Here is a tiny trained network, its code and every weight. The questions are about switching its units off for an input and a class, where a switched-off unit gives its printed mean instead of its output.

import numpy as np


def w(rows, s, z=0):
    codes = np.array(rows[::2]) - 128.0
    scale = np.full(codes.shape[1], s)
    scale[-1] = z or s
    return codes * scale


def norm(h):
    return h / np.sqrt((h * h).mean(-1, keepdims=True) + 1e-5)


def f(y):
    return np.maximum(y, 0)


def log_softmax(a):
    a = a - a.max(-1, keepdims=True)
    return a - np.log(np.exp(a).sum(-1, keepdims=True))


def net(x, mask):
    res = np.array(x, float).reshape(1, 6) / 4 @ E
    u = 0
    for l in range(4):
        y = f(norm(res) @ A[l][:, :-1].T + A[l][:, -1])
        res = res + np.where(mask[u : u + 8], y, B[l][:, -1]) @ B[l][:, :-1]
        u += 8
    return log_softmax(norm(res)[-1] @ U[:, :-1].T + U[:, -1])


A, B = {}, {}
E = w([
[129,128,126,128,131,130],'x0',
[101,147,108,121,165,93],'x1',
[126,130,129,128,127,128],'x2',
[93,110,212,130,168,150],'x3',
[195,158,157,45,156,119],'x4',
[168,10,121,140,160,93],'x5',
],0.013)
A[0] = w([
[150,136,109,157,178,121,1],'L0N1',
[113,128,243,113,109,118,13],'L0N2',
[42,163,102,181,112,208,100],'L0N3',
[224,167,50,224,86,183,89],'L0N4',
[182,164,135,94,145,206,147],'L0N5',
[94,171,74,104,143,2,140],'L0N6',
[134,131,145,108,67,57,42],'L0N7',
[49,171,178,147,237,19,112],'L0N8',
],0.0082,0.0034)
B[0] = w([
[62,129,127,101,157,113,129],'L0N1',
[170,102,132,198,212,196,179],'L0N2',
[213,87,149,184,139,68,253],'L0N3',
[172,133,124,183,143,154,217],'L0N4',
[188,92,150,194,94,65,204],'L0N5',
[211,86,132,182,144,255,205],'L0N6',
[128,142,75,146,117,128,132],'L0N7',
[198,90,65,173,137,240,224],'L0N8',
],0.0082,0.0052)
A[1] = w([
[183,92,192,139,5,163,1],'L1N1',
[78,83,190,140,149,147,73],'L1N2',
[116,113,128,149,134,62,144],'L1N3',
[109,119,107,102,95,101,79],'L1N4',
[115,156,49,127,204,117,74],'L1N5',
[128,135,64,113,106,126,41],'L1N6',
[7,127,99,150,74,101,97],'L1N7',
[168,91,139,125,160,71,148],'L1N8',
],0.013,0.0056)
B[1] = w([
[159,100,121,119,96,217,242],'L1N1',
[159,141,134,151,171,173,215],'L1N2',
[118,108,155,143,113,119,168],'L1N3',
[122,159,102,148,157,119,128],'L1N4',
[164,86,123,131,78,246,161],'L1N5',
[138,138,95,130,191,139,143],'L1N6',
[149,153,209,157,135,46,148],'L1N7',
[62,134,105,116,82,155,253],'L1N8',
],0.011,0.0048)
A[2] = w([
[169,61,110,146,157,131,149],'L2N1',
[125,114,129,114,95,98,62],'L2N2',
[193,140,143,2,139,124,127],'L2N3',
[109,36,123,94,132,55,2],'L2N4',
[46,238,157,126,67,158,119],'L2N5',
[158,144,160,60,181,145,112],'L2N6',
[167,115,150,192,101,115,92],'L2N7',
[144,216,130,162,122,171,193],'L2N8',
],0.013,0.0045)
B[2] = w([
[102,170,155,43,92,110,246],'L2N1',
[95,122,119,128,126,148,130],'L2N2',
[78,207,171,214,65,121,183],'L2N3',
[119,98,151,62,146,65,146],'L2N4',
[125,11,120,44,147,77,159],'L2N5',
[124,129,161,191,96,145,169],'L2N6',
[89,177,135,112,95,129,213],'L2N7',
[91,51,128,54,139,99,254],'L2N8',
],0.012,0.0091)
A[3] = w([
[84,176,135,204,71,100,15],'L3N1',
[129,136,163,166,122,190,107],'L3N2',
[83,89,148,56,70,107,163],'L3N3',
[145,83,72,153,115,94,72],'L3N4',
[246,136,118,131,111,213,2],'L3N5',
[181,170,155,98,135,85,28],'L3N6',
[220,168,40,107,66,61,78],'L3N7',
[81,50,108,223,119,105,25],'L3N8',
],0.012,0.0033)
B[3] = w([
[47,221,137,175,143,161,165],'L3N1',
[145,147,54,136,162,97,189],'L3N2',
[94,172,71,73,163,103,245],'L3N3',
[138,118,174,116,135,116,144],'L3N4',
[107,165,64,133,141,122,181],'L3N5',
[159,161,185,102,120,70,131],'L3N6',
[127,51,188,195,247,136,174],'L3N7',
[188,174,139,142,91,91,162],'L3N8',
],0.014,0.011)
U = w([
[83,134,96,113,155,111,254],'0',
[82,41,160,11,130,31,90],'1',
[116,207,185,202,73,48,103],'2',
[69,140,83,112,158,139,144],'3',
[177,37,162,175,234,179,53],'4',
[170,108,28,116,78,209,72],'5',
],0.012,0.0071)

Each question gives the input, the list of numbers given to net, and the class t.
The units are the neurons (one row each of A and B). Each row of codes is followed by its name. A weight is (code - 128) times the scale printed after its matrix; where a second scale follows, it is the last column's (A, B and U).
mask holds one flag per neuron, layer by layer. A switched-off neuron (its flag False) gives its mean, the last column of its row in B, instead of its output. The means were averaged over made-up inputs and are rounded, as every weight is.
A unit's drop is (log p(t) with every unit on - log p(t) with that unit switched off) / (log p(t) with every unit on - log p(t) with every unit switched off).
The circuit of an input: a set's keep is (log p(t) with only the set's units on - log p(t) with every unit switched off) / (log p(t) with every unit on - log p(t) with every unit switched off). Starting from the 12 units with the biggest drops (on a tie, the unit counted first), units are removed one at a time, each time the one whose removal leaves the highest keep (on an exact tie, the one counted first), for as long as the keep stays at least 0.8.
circuit, biggest first: the units of the circuit, biggest drop first
most important unit: the unit with the biggest drop
top k neurons: the k neurons with the biggest drops, biggest first
k most important neurons of layer l: the k neurons of layer l with the biggest drops, biggest first
input [3,3,0,5,7,-6], class 2: top 4 neurons -> [L2N3; L1N8; L2N6; L0N5]
input [2,4,2,2,-1,-5], class 1: most important unit -> L2N8
input [-5,5,-1,8,-2,-7], class 4: top 2 neurons -> [L2N1; L0N8]
input [7,1,-1,-8,3,-7], class 4: circuit, biggest first -> [L3N7; L2N1]
input [4,4,-5,-8,2,-8], class 1: 2 most important neurons of layer 1 -> [L1N1; L1N2]
input [4,1,1,-3,-6,-5], class 2: top 2 neurons -> [L0N3; L2N1]
input [-3,-6,5,4,-1,-7], class 1: 2 most important neurons of layer 2 -> [L2N8; L2N5]
input [-4,5,1,1,7,-5], class 2: top 3 neurons -> [L2N3; L1N8; L0N5]
input [-4,5,-3,6,-3,-3], class 4: top 2 neurons -> [L3N3; L0N2]
input [8,8,-3,-5,-6,8], class 1: circuit, biggest first -> [L2N1; L3N4]
input [-2,0,2,6,-8,-5], class 2: circuit, biggest first -> [L0N3; L3N8]
input [2,3,2,-7,7,5], class 2: circuit, biggest first -> [L2N3; L2N8]
input [5,8,4,4,-4,7], class 5: circuit, biggest first -> [L0N8; L3N7; L3N8]
input [7,-8,2,7,1,-7], class 5: circuit, biggest first -> [L1N1]
input [-4,6,4,5,-4,0], class 5: top 3 neurons -> [L0N8; L3N7; L3N3]
input [3,4,-6,8,-7,-1], class 4: top 2 neurons -> [L1N2; L0N8]
input [6,-2,0,-7,3,-8], class 1: circuit, biggest first -> [L2N8; L2N5]
input [-7,-1,-4,-4,7,4], class 2: top 2 neurons -> [L2N3; L2N8]
input [4,-8,5,5,6,-1], class 5: top 2 neurons -> [L1N1; L0N5]
input [-3,-3,-5,-7,0,0], class 4: circuit, biggest first -> [L3N7]
input [0,0,-3,-3,3,-5], class 1: top 2 neurons -> [L2N8; L0N8]
input [-3,5,-1,-5,0,4], class 4: 2 most important neurons of layer 0 -> [L0N6; L0N2]
input [-2,4,6,-3,-8,8], class 1: 4 most important neurons of layer 2 -> [L2N4; L2N3; L2N1; L2N6]
input [0,-2,-3,5,-3,-7], class 1: top 3 neurons -> [L2N8; L2N5; L0N6]
input [-6,3,6,-8,-7,-4], class 4: top 3 neurons -> [L3N7; L2N3; L0N6]
input [-8,-3,3,6,-2,6], class 3: 2 most important neurons of layer 0 -> [L0N3; L0N5]
